Below is a small trained network, with its code and all its weights. Each question gives an input and a class and asks what happens when units are switched off, that is, made to give their printed mean instead of their output.

import numpy as np


def w(rows, s, z=0):
    codes = np.array(rows[::2]) - 128.0
    scale = np.full(codes.shape[1], s)
    scale[-1] = z or s
    return codes * scale


def f(y):
    return y / 2 * (1 + np.tanh(0.7978845608 * (y + 0.044715 * y**3)))


def log_softmax(a):
    a = a - a.max(-1, keepdims=True)
    return a - np.log(np.exp(a).sum(-1, keepdims=True))


def net(x, mask):
    res = np.array(x, float).reshape(1, 6) / 4 @ E
    y = f(res @ A[0][:, :-1].T + A[0][:, -1])
    res = res + np.where(mask, y, B[0][:, -1]) @ B[0][:, :-1]
    return log_softmax(res[-1] @ U[:, :-1].T + U[:, -1])


A, B = {}, {}
E = w([
[3,21,74],'x0',
[131,125,131],'x1',
[32,156,210],'x2',
[128,133,127],'x3',
[126,127,124],'x4',
[165,68,186],'x5',
],0.0074)
A[0] = w([
[104,136,166,55],'neuron 0',
[92,146,190,44],'neuron 1',
[102,88,110,40],'neuron 2',
[144,211,156,26],'neuron 3',
[177,81,68,62],'neuron 4',
[81,94,127,39],'neuron 5',
[90,137,95,37],'neuron 6',
[142,180,203,244],'neuron 7',
[80,149,195,109],'neuron 8',
[162,130,5,28],'neuron 9',
[154,145,151,40],'neuron 10',
[75,164,161,102],'neuron 11',
[191,161,135,144],'neuron 12',
[161,188,119,108],'neuron 13',
[73,172,163,90],'neuron 14',
[107,94,92,76],'neuron 15',
[139,163,44,48],'neuron 16',
[159,131,166,203],'neuron 17',
[181,63,118,108],'neuron 18',
[113,131,160,129],'neuron 19',
[112,76,96,2],'neuron 20',
[158,161,137,40],'neuron 21',
[161,186,165,42],'neuron 22',
[182,117,110,51],'neuron 23',
[134,115,128,226],'neuron 24',
[155,59,186,172],'neuron 25',
[95,148,170,123],'neuron 26',
[153,72,179,151],'neuron 27',
[102,183,74,175],'neuron 28',
[97,164,130,92],'neuron 29',
[119,118,96,56],'neuron 30',
[112,130,172,75],'neuron 31',
[105,145,153,29],'neuron 32',
],0.016,0.0065)
B[0] = w([
[167,119,152,129],'neuron 0',
[204,122,157,149],'neuron 1',
[97,37,199,153],'neuron 2',
[89,51,195,173],'neuron 3',
[199,151,153,192],'neuron 4',
[102,112,162,164],'neuron 5',
[104,107,222,143],'neuron 6',
[63,133,69,254],'neuron 7',
[234,150,105,183],'neuron 8',
[186,130,148,207],'neuron 9',
[159,62,254,133],'neuron 10',
[208,130,123,174],'neuron 11',
[89,55,116,222],'neuron 12',
[98,84,146,186],'neuron 13',
[181,103,123,175],'neuron 14',
[95,109,174,167],'neuron 15',
[159,160,170,162],'neuron 16',
[78,115,104,198],'neuron 17',
[177,204,147,189],'neuron 18',
[173,132,97,140],'neuron 19',
[136,26,234,152],'neuron 20',
[141,54,225,144],'neuron 21',
[108,84,156,177],'neuron 22',
[132,132,183,157],'neuron 23',
[118,153,51,191],'neuron 24',
[61,234,89,194],'neuron 25',
[234,100,82,161],'neuron 26',
[89,178,120,175],'neuron 27',
[52,245,97,202],'neuron 28',
[151,160,151,140],'neuron 29',
[164,95,175,129],'neuron 30',
[178,139,147,131],'neuron 31',
[201,92,214,120],'neuron 32',
],0.0069,0.0078)
U = w([
[94,42,185,14],'0',
[246,147,150,2],'1',
[110,104,60,255],'2',
[106,119,79,216],'3',
[98,152,113,187],'4',
[86,193,138,124],'5',
],0.014,0.0051)

Each question gives the input, the list of numbers given to net, and the class t.
The units are the neurons (one row each of A and B). Each row of codes is followed by its name. A weight is (code - 128) times the scale printed after its matrix; where a second scale follows, it is the last column's (A, B and U).
mask holds one flag per neuron, in row order. A switched-off neuron (its flag False) gives its mean, the last column of its row in B, instead of its output. The means were averaged over made-up inputs and are rounded, as every weight is.
A unit's drop is (log p(t) with every unit on - log p(t) with that unit switched off) / (log p(t) with every unit on - log p(t) with every unit switched off).
The circuit of an input: a set's keep is (log p(t) with only the set's units on - log p(t) with every unit switched off) / (log p(t) with every unit on - log p(t) with every unit switched off). Starting from the 12 units with the biggest drops (on a tie, the unit counted first), units are removed one at a time, each time the one whose removal leaves the highest keep (on an exact tie, the one counted first), for as long as the keep stays at least 0.8.
circuit, biggest first: the units of the circuit, biggest drop first
most important unit: the unit with the biggest drop
top k neurons: the k neurons with the biggest drops, biggest first
drop of u: that unit's drop, to one decimal
input [5,2,-2,0,-3,-4], class 0: most important unit => neuron 25
input [-6,7,4,7,0,1], class 2: circuit, biggest first => [neuron 7; neuron 26]
input [6,-7,-7,4,-5,4], class 1: circuit, biggest first => [neuron 4; neuron 18]
input [7,-7,-7,-6,-4,-4], class 0: circuit, biggest first => [neuron 20; neuron 2]
input [4,-2,-3,-1,5,6], class 5: circuit, biggest first => [neuron 25; neuron 18; neuron 12]
input [-6,-4,-3,-8,-2,8], class 2: circuit, biggest first => [neuron 12; neuron 7]
input [2,-1,-6,-5,0,8], class 5: top 3 neurons => [neuron 25; neuron 27; neuron 18]
input [0,0,7,7,0,6], class 1: top 3 neurons => [neuron 8; neuron 1; neuron 26]
input [1,0,7,-8,2,8], class 2: top 2 neurons => [neuron 7; neuron 25]
input [6,0,6,-5,2,7], class 5: top 3 neurons => [neuron 25; neuron 27; neuron 12]
input [-4,5,-2,8,2,8], class 2: top 2 neurons => [neuron 12; neuron 28]
input [-3,3,-1,-1,6,7], class 5: top 2 neurons => [neuron 25; neuron 27]
input [-7,6,6,4,8,7], class 3: top 2 neurons => [neuron 7; neuron 25]
input [-5,6,3,8,6,7], class 2: most important unit => neuron 7
input [-5,-1,-1,-7,7,7], class 2: top 3 neurons => [neuron 12; neuron 28; neuron 7]
input [-1,-4,-4,-3,-4,5], class 5: top 2 neurons => [neuron 25; neuron 18]
input [-6,-4,-2,3,-5,8], class 5: top 3 neurons => [neuron 25; neuron 27; neuron 18]
input [-7,-7,-7,3,-5,-2], class 0: drop of neuron 12 => 0.2
input [6,-5,0,6,-2,-6], class 0: drop of neuron 22 => -0.1
input [-8,3,1,-4,3,-5], class 0: most important unit => neuron 3
input [-7,8,6,-8,-1,-8], class 2: drop of neuron 26 => 0.2
input [-6,6,1,-3,4,-1], class 0: drop of neuron 25 => 0.1
